Here is a tiny trained network, its code and every weight. The questions are about switching its units off for an input and a class, where a switched-off unit gives its printed mean instead of its output.

import numpy as np


def w(rows, s, z=0):
    codes = np.array(rows[::2]) - 128.0
    scale = np.full(codes.shape[1], s)
    scale[-1] = z or s
    return codes * scale


def f(y):
    return np.maximum(y, 0)


def log_softmax(a):
    a = a - a.max(-1, keepdims=True)
    return a - np.log(np.exp(a).sum(-1, keepdims=True))


def net(x, mask):
    res = np.array(x, float).reshape(1, 3) / 4 @ E
    y = f(res @ A[0][:, :-1].T + A[0][:, -1])
    res = res + np.where(mask, y, B[0][:, -1]) @ B[0][:, :-1]
    return log_softmax(res[-1] @ U[:, :-1].T + U[:, -1])


A, B = {}, {}
E = w([
[74,135,70,187,55,110],'x0',
[174,71,119,1,17,179],'x1',
[146,230,139,32,170,91],'x2',
],0.0085)
A[0] = w([
[157,102,129,2,162,103,40],'N1',
[138,147,166,92,98,203,188],'N2',
[111,186,190,101,137,216,194],'N3',
[84,136,118,183,125,167,43],'N4',
[63,131,141,175,202,64,254],'N5',
[56,181,130,94,92,88,85],'N6',
[164,226,184,98,198,243,131],'N7',
],0.0098,0.0036)
B[0] = w([
[171,182,37,121,81,121,212],'N1',
[201,62,196,100,161,37,196],'N2',
[161,128,74,133,165,30,184],'N3',
[96,19,139,157,86,144,162],'N4',
[5,179,169,195,216,189,254],'N5',
[218,65,242,64,209,122,165],'N6',
[114,153,91,254,84,71,214],'N7',
],0.0088,0.0091)
U = w([
[139,159,142,138,187,184,218],'0',
[194,69,170,37,129,77,243],'1',
[119,172,113,151,148,69,34],'2',
[229,147,67,83,111,119,78],'3',
[100,108,95,183,115,141,2],'4',
[114,90,109,93,2,134,139],'5',
],0.0091,0.0036)

Each question gives the input, the list of numbers given to net, and the class t.
The units are the neurons (one row each of A and B). Each row of codes is followed by its name. A weight is (code - 128) times the scale printed after its matrix; where a second scale follows, it is the last column's (A, B and U).
mask holds one flag per neuron, in row order. A switched-off neuron (its flag False) gives its mean, the last column of its row in B, instead of its output. The means were averaged over made-up inputs and are rounded, as every weight is.
A unit's drop is (log p(t) with every unit on - log p(t) with that unit switched off) / (log p(t) with every unit on - log p(t) with every unit switched off).
The circuit of an input: a set's keep is (log p(t) with only the set's units on - log p(t) with every unit switched off) / (log p(t) with every unit on - log p(t) with every unit switched off). Starting from all 7 units, units are removed one at a time, each time the one whose removal leaves the highest keep (on an exact tie, the one counted first), for as long as the keep stays at least 0.8.
units of the circuit, in order: the units of the circuit, biggest drop first
k most important neurons: the k neurons with the biggest drops, biggest first
drop when u is switched off: that unit's drop, to one decimal
input [-4,2,-4], class 1: units of the circuit, in order => (N5, N7)
input [-5,4,-8], class 1: 2 most important neurons => (N5, N2)
input [-2,2,4], class 3: most important neuron => (N5)
input [4,-8,6], class 0: units of the circuit, in order => (N5, N6)
input [-6,2,2], class 3: 3 most important neurons => (N1, N5, N7)
input [-3,3,2], class 3: units of the circuit, in order => (N1, N5)
input [7,-5,2], class 0: units of the circuit, in order => (N5, N7, N6)
input [6,1,3], class 1: units of the circuit, in order => (N5, N6)
input [-7,4,3], class 3: 3 most important neurons => (N1, N7, N5)
input [-1,7,-8], class 1: units of the circuit, in order => (N2, N7)
input [-2,8,8], class 3: 2 most important neurons => (N1, N7)
input [3,1,7], class 1: 2 most important neurons => (N6, N5)
input [-7,2,3], class 3: 3 most important neurons => (N1, N5, N7)
input [7,6,6], class 1: units of the circuit, in order => (N6)
input [-4,5,1], class 3: 2 most important neurons => (N1, N6)
input [4,-8,7], class 0: 2 most important neurons => (N5, N6)
input [-1,2,-2], class 1: drop when N5 is switched off => 0.7
input [7,-7,6], class 0: drop when N5 is switched off => 0.2
input [-8,1,7], class 3: drop when N1 is switched off => 0.5
input [2,1,2], class 1: most important neuron => (N5)
input [-1,3,7], class 3: drop when N5 is switched off => 0.2
